Below are the code and all the weights of a small trained network. Each question names an input and a class and asks about switching units off, where a switched-off unit gives its printed mean instead of its output.

import numpy as np


def w(rows, s, z=0):
    codes = np.array(rows[::2]) - 128.0
    scale = np.full(codes.shape[1], s)
    scale[-1] = z or s
    return codes * scale


def f(y):
    return np.maximum(y, 0)


def log_softmax(a):
    a = a - a.max(-1, keepdims=True)
    return a - np.log(np.exp(a).sum(-1, keepdims=True))


def net(x, mask):
    res = np.array(x, float).reshape(1, 8) / 4 @ E
    y = f(res @ A[0][:, :-1].T + A[0][:, -1])
    res = res + np.where(mask, y, B[0][:, -1]) @ B[0][:, :-1]
    return log_softmax(res[-1] @ U[:, :-1].T + U[:, -1])


A, B = {}, {}
E = w([
[141,1,116,133,104,103,107],'x0',
[120,127,129,126,124,133,129],'x1',
[137,107,95,65,227,212,158],'x2',
[112,123,138,131,135,132,122],'x3',
[125,128,126,129,124,133,128],'x4',
[127,128,133,126,130,127,127],'x5',
[171,106,227,192,99,176,166],'x6',
[111,124,138,130,136,131,121],'x7',
],0.023)
A[0] = w([
[171,13,186,141,113,179,222,32],'neuron 0',
[129,156,199,194,23,114,130,148],'neuron 1',
[129,195,215,162,112,171,220,140],'neuron 2',
[108,91,123,152,45,61,112,144],'neuron 3',
[54,250,95,125,79,61,120,255],'neuron 4',
[122,36,95,57,89,90,102,108],'neuron 5',
],0.011,0.0073)
B[0] = w([
[69,79,189,237,118,135,234,235],'neuron 0',
[152,165,102,220,66,153,71,252],'neuron 1',
[213,194,69,205,177,198,96,233],'neuron 2',
[142,75,174,72,39,85,113,221],'neuron 3',
[79,115,66,169,162,3,230,253],'neuron 4',
[136,25,129,112,167,106,48,220],'neuron 5',
],0.011,0.024)
U = w([
[100,118,110,173,116,89,195,253],'0',
[152,158,84,179,108,123,80,32],'1',
[95,202,61,7,196,143,172,247],'2',
[164,179,132,126,161,191,160,97],'3',
[115,109,115,91,92,64,70,115],'4',
[139,128,182,152,55,131,123,43],'5',
[143,67,77,93,186,152,95,98],'6',
],0.02,0.0045)

Each question gives the input, the list of numbers given to net, and the class t.
The units are the neurons (one row each of A and B). Each row of codes is followed by its name. A weight is (code - 128) times the scale printed after its matrix; where a second scale follows, it is the last column's (A, B and U).
mask holds one flag per neuron, in row order. A switched-off neuron (its flag False) gives its mean, the last column of its row in B, instead of its output. The means were averaged over made-up inputs and are rounded, as every weight is.
A unit's drop is (log p(t) with every unit on - log p(t) with that unit switched off) / (log p(t) with every unit on - log p(t) with every unit switched off).
The circuit of an input: a set's keep is (log p(t) with only the set's units on - log p(t) with every unit switched off) / (log p(t) with every unit on - log p(t) with every unit switched off). Starting from all 6 units, units are removed one at a time, each time the one whose removal leaves the highest keep (on an exact tie, the one counted first), for as long as the keep stays at least 0.8.
circuit, biggest first: the units of the circuit, biggest drop first
unit that matters most: the unit with the biggest drop
k most important neurons: the k neurons with the biggest drops, biggest first
drop of u: that unit's drop, to one decimal
input [0,-8,0,2,6,3,3,2], class 1: circuit, biggest first	neuron 4; neuron 3
input [0,-3,-4,-7,-3,1,8,-3], class 1: unit that matters most	neuron 2
input [-6,3,4,1,-5,5,0,4], class 2: circuit, biggest first	neuron 1; neuron 0
input [0,3,-7,1,5,-5,3,-4], class 1: 2 most important neurons	neuron 1; neuron 0
input [4,2,0,6,8,0,0,5], class 4: circuit, biggest first	neuron 4; neuron 2; neuron 1
input [0,4,-2,-8,-8,-4,8,-3], class 1: 2 most important neurons	neuron 2; neuron 1
input [7,-2,1,5,6,-5,-7,-4], class 6: 3 most important neurons	neuron 5; neuron 1; neuron 4
input [0,0,8,2,-6,-1,3,3], class 3: 2 most important neurons	neuron 4; neuron 3
input [5,6,1,-3,-8,3,-7,-5], class 6: 2 most important neurons	neuron 5; neuron 1
input [6,3,-2,-2,-4,-8,1,3], class 5: 2 most important neurons	neuron 4; neuron 0
input [8,-7,1,4,0,2,-2,-1], class 6: 3 most important neurons	neuron 5; neuron 1; neuron 4
input [1,-2,-2,-7,4,-2,-8,7], class 4: 3 most important neurons	neuron 0; neuron 5; neuron 2
input [0,0,8,1,8,8,6,1], class 3: 2 most important neurons	neuron 4; neuron 2
input [-2,5,4,1,0,4,7,3], class 3: unit that matters most	neuron 2
input [0,4,-5,-1,8,-6,6,-6], class 1: 2 most important neurons	neuron 2; neuron 1
input [-5,-3,6,0,3,-2,-1,-8], class 2: 2 most important neurons	neuron 1; neuron 0
input [3,-8,2,3,-5,-8,-6,-7], class 6: drop of neuron 0	0.0
input [7,4,-2,6,6,1,7,7], class 5: drop of neuron 4	1.5
input [-5,7,7,-6,-4,0,0,-3], class 2: drop of neuron 1	0.9
input [6,2,-1,-1,-6,-7,-4,8], class 4: drop of neuron 2	0.1
input [-2,3,-5,7,-8,-1,6,6], class 1: circuit, biggest first	neuron 2
